Below are the code and all the weights of a small trained network. Each question names an input and a class and asks about switching units off, where a switched-off unit gives its printed mean instead of its output.

import numpy as np


def w(rows, s, z=0):
    codes = np.array(rows[::2]) - 128.0
    scale = np.full(codes.shape[1], s)
    scale[-1] = z or s
    return codes * scale


def norm(h):
    return h / np.sqrt((h * h).mean(-1, keepdims=True) + 1e-5)


def f(y):
    return y / 2 * (1 + np.tanh(0.7978845608 * (y + 0.044715 * y**3)))


def log_softmax(a):
    a = a - a.max(-1, keepdims=True)
    return a - np.log(np.exp(a).sum(-1, keepdims=True))


def net(x, mask):
    res = np.array(x, float).reshape(1, 3) / 4 @ E
    u = 0
    for l in range(3):
        y = f(norm(res) @ A[l][:, :-1].T + A[l][:, -1])
        res = res + np.where(mask[u : u + 14], y, B[l][:, -1]) @ B[l][:, :-1]
        u += 14
    return log_softmax(norm(res)[-1] @ U[:, :-1].T + U[:, -1])


A, B = {}, {}
E = w([
[146,225,30],'x0',
[3,149,220],'x1',
[247,216,128],'x2',
],0.0041)
A[0] = w([
[61,129,161,112],'0.n1',
[84,75,115,140],'0.n2',
[164,151,135,90],'0.n3',
[239,159,255,208],'0.n4',
[48,102,60,1],'0.n5',
[90,78,104,72],'0.n6',
[164,212,163,82],'0.n7',
[117,130,107,73],'0.n8',
[37,101,42,29],'0.n9',
[146,193,144,95],'0.n10',
[90,124,159,142],'0.n11',
[104,165,126,140],'0.n12',
[155,96,85,147],'0.n13',
[162,45,31,92],'0.n14',
],0.012,0.0046)
B[0] = w([
[136,112,70,182],'0.n1',
[43,148,134,178],'0.n2',
[224,169,34,132],'0.n3',
[215,107,17,253],'0.n4',
[193,242,72,149],'0.n5',
[47,248,100,145],'0.n6',
[123,159,2,159],'0.n7',
[169,184,119,115],'0.n8',
[177,230,109,167],'0.n9',
[101,154,12,142],'0.n10',
[90,122,112,165],'0.n11',
[98,189,94,141],'0.n12',
[135,66,193,161],'0.n13',
[150,104,248,193],'0.n14',
],0.0062,0.0065)
A[1] = w([
[128,173,247,118],'1.n1',
[187,123,166,87],'1.n2',
[160,234,91,229],'1.n3',
[63,80,125,206],'1.n4',
[107,165,133,44],'1.n5',
[67,57,174,121],'1.n6',
[126,124,111,115],'1.n7',
[139,79,202,135],'1.n8',
[195,250,216,253],'1.n9',
[142,65,164,143],'1.n10',
[165,170,170,145],'1.n11',
[90,120,155,89],'1.n12',
[167,163,182,155],'1.n13',
[78,188,160,136],'1.n14',
],0.013,0.0033)
B[1] = w([
[43,88,210,167],'1.n1',
[147,81,88,149],'1.n2',
[16,96,133,254],'1.n3',
[100,160,206,193],'1.n4',
[148,103,117,126],'1.n5',
[119,211,140,201],'1.n6',
[109,132,167,131],'1.n7',
[145,148,56,173],'1.n8',
[92,21,67,198],'1.n9',
[255,186,46,166],'1.n10',
[99,80,109,141],'1.n11',
[113,144,118,141],'1.n12',
[112,71,125,143],'1.n13',
[161,55,164,176],'1.n14',
],0.0081,0.0068)
A[2] = w([
[186,16,134,238],'2.n1',
[81,205,138,161],'2.n2',
[175,72,195,9],'2.n3',
[170,128,151,130],'2.n4',
[111,162,89,209],'2.n5',
[100,168,100,159],'2.n6',
[211,112,137,254],'2.n7',
[6,58,137,163],'2.n8',
[149,88,111,61],'2.n9',
[154,57,110,13],'2.n10',
[168,51,89,104],'2.n11',
[79,132,130,68],'2.n12',
[184,199,33,103],'2.n13',
[107,75,111,45],'2.n14',
],0.014,0.0028)
B[2] = w([
[190,194,159,217],'2.n1',
[195,139,101,193],'2.n2',
[68,131,73,133],'2.n3',
[107,153,164,130],'2.n4',
[144,63,59,173],'2.n5',
[150,109,30,163],'2.n6',
[156,249,208,185],'2.n7',
[191,202,197,255],'2.n8',
[143,165,133,144],'2.n9',
[179,112,117,157],'2.n10',
[196,106,182,200],'2.n11',
[128,178,109,153],'2.n12',
[146,1,165,216],'2.n13',
[158,135,100,144],'2.n14',
],0.0073,0.0085)
U = w([
[118,51,19,93],'0',
[27,64,193,23],'1',
[76,221,197,173],'2',
[243,88,143,219],'3',
[118,37,7,101],'4',
[60,3,152,63],'5',
[119,119,153,2],'6',
[28,206,30,164],'7',
],0.018,0.0077)

Each question gives the input, the list of numbers given to net, and the class t.
The units are the neurons (one row each of A and B). Each row of codes is followed by its name. A weight is (code - 128) times the scale printed after its matrix; where a second scale follows, it is the last column's (A, B and U).
mask holds one flag per neuron, layer by layer. A switched-off neuron (its flag False) gives its mean, the last column of its row in B, instead of its output. The means were averaged over made-up inputs and are rounded, as every weight is.
A unit's drop is (log p(t) with every unit on - log p(t) with that unit switched off) / (log p(t) with every unit on - log p(t) with every unit switched off).
unit that matters most: the unit with the biggest drop
k most important neurons: the k neurons with the biggest drops, biggest first
top k neurons in layer l: the k neurons of layer l with the biggest drops, biggest first
drop when u is switched off: that unit's drop, to one decimal
input [4,0,-4], class 7: 2 most important neurons	(0.n5; 1.n3)
input [8,-1,-3], class 5: top 3 neurons in layer 0	(0.n4; 0.n1; 0.n7)
input [-3,-6,-2], class 2: unit that matters most	0.n14
input [-1,-7,-6], class 2: 2 most important neurons	(0.n4; 1.n1)
input [3,2,2], class 4: top 2 neurons in layer 0	(0.n7; 0.n10)
input [5,8,3], class 7: 2 most important neurons	(1.n3; 0.n7)
input [6,-4,-4], class 5: top 2 neurons in layer 0	(0.n4; 0.n9)
input [7,0,2], class 7: 3 most important neurons	(1.n3; 0.n4; 1.n10)
input [8,-2,-3], class 5: 4 most important neurons	(0.n4; 1.n9; 1.n3; 0.n14)
input [5,-5,7], class 4: 2 most important neurons	(1.n3; 2.n8)
input [2,4,0], class 2: 2 most important neurons	(0.n4; 2.n8)
input [1,0,-8], class 7: 3 most important neurons	(0.n5; 0.n9; 0.n6)
input [6,5,4], class 4: top 2 neurons in layer 0	(0.n7; 0.n10)
input [6,4,-1], class 7: unit that matters most	1.n3
input [-6,-3,-4], class 2: 2 most important neurons	(0.n4; 1.n4)
input [8,-2,0], class 7: top 2 neurons in layer 2	(2.n13; 2.n8)
input [1,2,-7], class 7: drop when 2.n1 is switched off	0.1
input [4,2,-4], class 7: drop when 1.n3 is switched off	0.3
input [8,7,-1], class 7: drop when 0.n14 is switched off	0.2
input [0,0,8], class 4: drop when 1.n3 is switched off	0.1
input [3,-2,-4], class 5: unit that matters most	1.n9
